M: [180 161 128  95 159 146 118 117 189 124 128]
S: [140  77  73 124  89 154 145 160 135 133 116]
L: [ 75  96 137 161 101 107 134 133  61 124 127]
Z: [ 74 102 138 154 103 106 135 135  70 128 130]
D: [ 83 141 174 164 137  94 125 107  77 133 116]
V: [183 159 119 100 154 149 121 123 189 129 130]
q: [ 83 141 174 164 137  94 125 107  77 133 116]
D
q: [ 96 137 161 101 107 134 133  61 124]
L
q: [161 128]
M
q: [117 189]
M

Q: [163 119 138 142 155  93 133]
B: [ 96 158 150 115 163 163 107]
E: [150 171 104 102 123  86 176]
H: [ 96 115 150 158 163 118 115]
q: [104 102 123]
E
q: [115 150 158]
H
q: [163 118]
H
q: [119 138]
Q

W: [123 109  94 143 119 178 142 128 164 116 113 142 117 150 175 132 160 176
 114 154 120 138 132 132 108 189 122 166 142 143 134 110  85  79  93 136
 122 165 114 123 138 145 126]
A: [123 151 130 124 115 164 178 142 128 116 119  95  75  97 155  99 154 140
 178 121 143 102 130 116 138 140 142  97 127 118 129 112 111 143 121 155
 131 113 136 135 118 145 167]
C: [156 124  91 151 160 110 152 160 141 120 148 126 108 111 112 164 138 158
 130 147 111 118 145 147 127 156 118 132 143 137 152 124  97 119  93 123
 145 142 128 113 127 143 150]
R: [113  66 158 135 164 160 110 111 148 152 120 126 112 160 141 108 154 144
 105 168 167 140 113 143 119 190 149 180 150 137 113 113  85  93 144 133
 105 152 146 122 129 113 111]
K: [123 151 130 124 115 148 160 137 132 109 119  95  75  97 155  99 154 140
 151 121 143 102 130 116 138 140 142  97 127 118 129 144 111 143 121 155
 131 104 136 135 118 145 107]
Y: [156 124 140 151 124 150 162 153 145  97 125 129 106 143 163 124 138 158
 130 147 111 118 142 147 127 156 118 132 143 137 152 124  97 119  93 123
 145 142 128 113 127 143 150]
q: [154 140 178 121 143 102 130 116]
A
q: [164 160 110 111 148 152 120 126 112 160 141 108]
R
q: [178 142 128 164 116]
W
q: [143 134 110  85  79  93 136 122 165 114 123]
W
q: [160 176 114 154 120 138 132 132 108 189 122]
W

vid: [158 137 150 151 123 118 105 107  98 104 118 141 153 155 162 133  77 120
 134 131 130 128 126 139 141 137 113 114  90 130 129 135 121 142 135 144
 107  87 103 127 145 147]
Zifo: [103 112 119 133 121 134 103 114 108 112 133 113 132 146 136 128 138 156
 142 134 124 106 138 126 157 149 132 126 113 142 146 145 122 113 121 146
 131 120 117 135 125 140]
Rebo: [138 126 157 150 132 134 105 102 116 136 144 101 149 128 139 138 145 153
 166 123 136 120 105 149 162 132 158 160 146 152 147 136 141 124 135 130
 135 134 151 152 114 126]
Guk: [ 97 121 118 137 110 114 135 111 120 110 125 100 129 142 117 107 130 133
 150 164 126 148 160 152 133 107 121 117 127 105 119 134 119 138 160 121
 149 160 128 115 106 134]
fuga: [124 148 132 147 147 150 155 125 140 141 142 134 129 125 129 108 139 140
 137 105 132 122 122 114 147 118 128 136 144 136 115 105 128 127 105 144
 128 181 150 127 118 132]
Zifab: [103 112 119 133 121 134 103 114 108 112 133 113 132 146 136 128 138 156
 142 134 124 106 138 126 157 149 132 105 113 142 146 145 122 113 121 146
 131 120 117 135 125 140]
nam: [110 132 128 106 106 149 122 116 125 123  96 109  96 120 119 158 123 164
 170 150 133 110 122 110  87  86 117 137 128 138 150 146 125 131 126 111
 131 116 142 124 124 107]
Zage: [128  96 123 152 136 111  93 138 127 138 146 128 130 137 109 138 123 127
 122 144 141 112 105 114 120 138 140 120 132 132 124 135 151 136 112 127
 106 109 127 120 118 123]
lem: [126 130 146 144 112 124  94 113 124 111 118  99 145 143 139 133 139 120
  94 122 139 155 151 129 122 123 119 119 117 105 134 127 121 120 132 131
 146 122 116 133 127 124]
q: [158 123 164 170 150 133 110 122 110  87  86 117]
nam
q: [103 112 119 133 121 134 103 114 108 112 133 113 132 146 136 128 138 156
 142 134 124 106 138 126 157 149 132 105 113 142 146 145 122 113 121 146
 131 120 117 135 125 140]
Zifab
q: [121 117 127 105 119 134 119]
Guk
q: [126 130 146 144 112 124  94 113 124 111 118  99 145 143 139 133 139 120
  94 122 139 155 151 129 122 123 119 119 117 105 134 127 121 120 132 131
 146 122 116 133 127 124]
lem

F: [120 150 110  88  88  99]
G: [ 97 117 161  90 104 161]
J: [136  98 159  90  92 164]
U: [109 114 157 100 108 153]
X: [162  92 153  88  88 167]
T: [ 80 168 130 143 164 102]
N: [168  98 144 100 108 153]
P: [124 108 147 103 106 153]
q: [ 98 159  90  92 164]
J
q: [162  92 153  88  88 167]
X
q: [109 114 157 100 108 153]
U
q: [ 88 167]
X
q: [104 161]
G
q: [153  88  88 167]
X
q: [157 100 108]
U

